Below is a small trained network, with its code and all its weights. Each question gives an input and a target symbol and asks what happens when units are switched off, that is, made to give their printed mean instead of their output.

import numpy as np


def w(rows, s, z=0):
    codes = np.array(rows[::2]) - 128.0
    scale = np.full(codes.shape[1], s)
    scale[-1] = z or s
    return codes * scale


def f(y):
    return y / 2 * (1 + np.tanh(0.7978845608 * (y + 0.044715 * y**3)))


def softmax(a):
    e = np.exp(a - a.max(-1, keepdims=True))
    return e / e.sum(-1, keepdims=True)


def log_softmax(a):
    a = a - a.max(-1, keepdims=True)
    return a - np.log(np.exp(a).sum(-1, keepdims=True))


def net(x, mask):
    ids = ['ΘΛΦβεξτ'.index(c) for c in x.split()]
    T = len(ids)
    res = E[ids] + P[:T]
    u = 0
    for l in range(2):
        r = res
        for j in range(2):
            rows = slice(4 * j, 4 * j + 4)
            q, k, v = (r @ M[l][rows].T for M in (Q, K, V))
            z = softmax(np.where(np.tri(T) > 0, q @ k.T / 4**0.5, -1e9)) @ v
            o = O[l][rows]
            res = res + np.where(mask[u + j], z, o[:, -1]) @ o[:, :-1]
        u += 2
        y = f(res @ A[l][:, :-1].T + A[l][:, -1])
        res = res + np.where(mask[u : u + 16], y, B[l][:, -1]) @ B[l][:, :-1]
        u += 16
    return log_softmax(res[-1] @ U[:, :-1].T + U[:, -1])


Q, K, V, O, A, B = {}, {}, {}, {}, {}, {}
E = w([
[171,114,68,152],'Θ',
[81,58,168,254],'Λ',
[70,143,102,68],'Φ',
[131,71,135,62],'β',
[16,211,227,119],'ε',
[102,171,33,190],'ξ',
[103,126,51,86],'τ',
],0.016)
P = w([
[253,193,177,137],'0',
[153,137,155,130],'1',
[93,104,159,123],'2',
[74,95,160,110],'3',
[66,97,158,109],'4',
[70,89,159,95],'5',
[72,101,154,97],'6',
[75,104,141,92],'7',
[86,120,152,77],'8',
[95,146,158,63],'9',
],0.0057)
Q[0] = w([
[36,117,160,85],'L0H1',
[54,56,86,162],'L0H1',
[80,190,159,49],'L0H1',
[167,89,217,121],'L0H1',
[14,164,66,119],'L0H2',
[146,202,164,208],'L0H2',
[87,2,110,67],'L0H2',
[85,150,66,227],'L0H2',
],0.0091)
K[0] = w([
[107,78,153,168],'L0H1',
[57,71,111,105],'L0H1',
[175,80,187,211],'L0H1',
[104,168,183,132],'L0H1',
[51,36,185,218],'L0H2',
[61,244,108,109],'L0H2',
[127,44,69,171],'L0H2',
[112,205,163,225],'L0H2',
],0.011)
V[0] = w([
[162,204,200,193],'L0H1',
[133,163,151,82],'L0H1',
[165,232,63,49],'L0H1',
[99,79,165,151],'L0H1',
[194,138,198,159],'L0H2',
[152,116,84,144],'L0H2',
[75,95,114,200],'L0H2',
[144,157,255,209],'L0H2',
],0.0057)
O[0] = w([
[114,181,118,203,12],'L0H1',
[139,149,153,104,111],'L0H1',
[66,123,169,2,175],'L0H1',
[187,107,114,234,117],'L0H1',
[94,124,153,80,38],'L0H2',
[154,165,104,130,90],'L0H2',
[215,64,131,107,249],'L0H2',
[160,82,168,3,156],'L0H2',
],0.0052,0.002)
A[0] = w([
[59,20,133,202,176],'L0N1',
[75,121,221,215,186],'L0N2',
[84,64,217,127,199],'L0N3',
[139,74,76,11,239],'L0N4',
[30,222,111,184,195],'L0N5',
[165,15,97,33,202],'L0N6',
[74,139,195,108,165],'L0N7',
[86,146,203,145,203],'L0N8',
[102,206,41,45,213],'L0N9',
[255,118,133,219,90],'L0N10',
[230,104,150,204,5],'L0N11',
[176,167,236,16,223],'L0N12',
[48,151,69,168,148],'L0N13',
[47,162,151,60,125],'L0N14',
[163,200,124,102,111],'L0N15',
[75,124,193,168,192],'L0N16',
],0.0078,0.0026)
B[0] = w([
[109,182,91,161,158],'L0N1',
[87,223,131,136,164],'L0N2',
[60,155,169,140,166],'L0N3',
[110,141,58,75,254],'L0N4',
[186,173,134,79,195],'L0N5',
[115,81,50,67,220],'L0N6',
[74,149,160,96,164],'L0N7',
[67,181,151,108,159],'L0N8',
[162,198,77,105,255],'L0N9',
[130,61,253,147,123],'L0N10',
[186,108,184,119,119],'L0N11',
[98,93,173,36,169],'L0N12',
[225,194,94,161,179],'L0N13',
[115,169,195,103,195],'L0N14',
[128,149,103,104,126],'L0N15',
[91,193,139,124,157],'L0N16',
],0.0072,0.0071)
Q[1] = w([
[115,154,255,157],'L1H1',
[138,126,188,148],'L1H1',
[171,115,207,174],'L1H1',
[79,153,46,144],'L1H1',
[158,120,16,137],'L1H2',
[110,88,147,97],'L1H2',
[133,67,28,80],'L1H2',
[95,82,67,126],'L1H2',
],0.009)
K[1] = w([
[117,84,36,3],'L1H1',
[145,135,99,33],'L1H1',
[138,160,68,85],'L1H1',
[10,123,131,198],'L1H1',
[192,72,22,143],'L1H2',
[23,90,112,108],'L1H2',
[145,102,49,110],'L1H2',
[105,109,51,121],'L1H2',
],0.0069)
V[1] = w([
[138,63,11,185],'L1H1',
[128,142,62,74],'L1H1',
[255,78,63,95],'L1H1',
[84,135,142,232],'L1H1',
[133,109,66,16],'L1H2',
[73,51,104,219],'L1H2',
[97,180,144,153],'L1H2',
[188,119,57,74],'L1H2',
],0.0065)
O[1] = w([
[59,123,140,254,9],'L1H1',
[53,69,58,117,138],'L1H1',
[113,32,97,197,8],'L1H1',
[127,240,187,141,125],'L1H1',
[43,122,110,167,223],'L1H2',
[186,91,77,25,54],'L1H2',
[166,207,109,133,135],'L1H2',
[46,68,94,217,180],'L1H2',
],0.0046,0.018)
A[1] = w([
[200,125,160,91,90],'L1N1',
[130,121,28,190,73],'L1N2',
[156,158,67,166,67],'L1N3',
[88,155,145,169,60],'L1N4',
[165,189,147,126,166],'L1N5',
[160,189,163,112,149],'L1N6',
[73,205,131,169,188],'L1N7',
[70,114,223,189,1],'L1N8',
[83,115,150,164,100],'L1N9',
[216,114,91,85,92],'L1N10',
[159,179,165,115,158],'L1N11',
[108,168,203,65,152],'L1N12',
[84,80,170,132,120],'L1N13',
[123,146,117,92,122],'L1N14',
[220,36,99,255,144],'L1N15',
[117,154,138,93,167],'L1N16',
],0.0099,0.0045)
B[1] = w([
[106,143,146,132,165],'L1N1',
[188,118,169,135,184],'L1N2',
[192,119,121,117,150],'L1N3',
[150,150,151,94,151],'L1N4',
[131,67,123,137,190],'L1N5',
[141,95,127,137,205],'L1N6',
[144,141,80,114,208],'L1N7',
[163,104,123,109,155],'L1N8',
[130,120,124,73,144],'L1N9',
[108,123,189,118,177],'L1N10',
[128,93,120,128,192],'L1N11',
[145,132,125,143,251],'L1N12',
[98,62,152,82,136],'L1N13',
[133,127,151,135,191],'L1N14',
[75,187,246,136,145],'L1N15',
[128,124,138,153,203],'L1N16',
],0.012,0.021)
U = w([
[72,73,136,130,52],'Θ',
[130,100,148,158,69],'Λ',
[147,155,161,56,88],'Φ',
[67,147,184,173,233],'β',
[182,229,143,156,2],'ε',
[197,94,44,138,218],'ξ',
[40,254,94,102,219],'τ',
],0.0081,0.0037)

Each question gives the input, a string of symbols that net reads in full, and the target symbol t.
The units are the heads (4 rows each of Q, K, V and O) and the neurons (one row each of A and B). Each row of codes is followed by its name. A weight is (code - 128) times the scale printed after its matrix; where a second scale follows, it is the last column's (O, A, B and U).
mask holds one flag per unit, layer by layer, with each layer's heads first. A switched-off unit (its flag False) gives its mean, the last column of its rows in O or B, instead of its output. The means were averaged over made-up inputs and are rounded, as every weight is.
A unit's drop is (log p(t) with every unit on - log p(t) with that unit switched off) / (log p(t) with every unit on - log p(t) with every unit switched off).
most important unit: the unit with the biggest drop
top k neurons: the k neurons with the biggest drops, biggest first
k most important neurons of layer l: the k neurons of layer l with the biggest drops, biggest first
drop of u: that unit's drop, to one decimal
input ξ τ Φ τ τ τ ε ξ Θ, target Φ: top 2 neurons => [L1N10, L0N14]
input Λ Θ ε, target ε: most important unit => L0H1
input ξ Λ τ, target τ: top 3 neurons => [L1N5, L1N6, L1N2]
input ξ ξ τ ξ τ Λ, target τ: top 2 neurons => [L0N1, L0N2]
input ξ τ ξ β τ Λ, target τ: top 3 neurons => [L0N1, L1N2, L0N2]
input Φ Λ β ξ ξ ε, target ξ: top 2 neurons => [L1N5, L1N7]
input Φ ξ ξ Λ, target ξ: top 2 neurons => [L0N1, L0N2]
input β τ Λ τ Φ τ ξ τ, target τ: 2 most important neurons of layer 1 => [L1N5, L1N6]
input Λ τ τ ε ξ, target τ: 2 most important neurons of layer 0 => [L0N6, L0N4]
input Θ τ Φ τ τ τ Λ Φ Φ ε, target ε: top 3 neurons => [L1N4, L0N2, L0N6]
input τ ξ τ ξ ξ τ, target ξ: 3 most important neurons of layer 0 => [L0N4, L0N6, L0N9]
input τ β τ ε Θ ξ Λ ξ ε ε, target ξ: top 2 neurons => [L1N7, L1N5]
input ξ ξ ξ β Λ, target ξ: top 2 neurons => [L0N2, L0N1]
input τ ξ Λ τ β τ τ τ ξ, target τ: top neuron => [L0N6]
input τ τ ξ Θ τ ξ, target ε: top 2 neurons => [L1N15, L1N2]
input ξ τ Φ ξ τ ε τ ε, target Φ: 2 most important neurons of layer 0 => [L0N12, L0N14]
input β Φ Φ Φ Φ ξ Θ, target β: 2 most important neurons of layer 1 => [L1N15, L1N7]
input Λ β ε Φ τ β, target τ: 3 most important neurons of layer 0 => [L0N6, L0N14, L0N1]
input Λ Θ τ Λ τ τ τ Λ τ Θ, target τ: drop of L1N3 => 0.1
input τ ε τ ε Θ β τ Θ τ ξ, target Φ: top neuron => [L1N10]
input ε ε τ Θ β τ τ Φ ε, target Φ: drop of L1N4 => 0.2
input ξ τ τ τ ξ ξ ξ τ, target ξ: drop of L1H1 => 0.7
input Λ τ ξ τ ξ ξ τ τ Θ, target τ: drop of L1N8 => 0.1
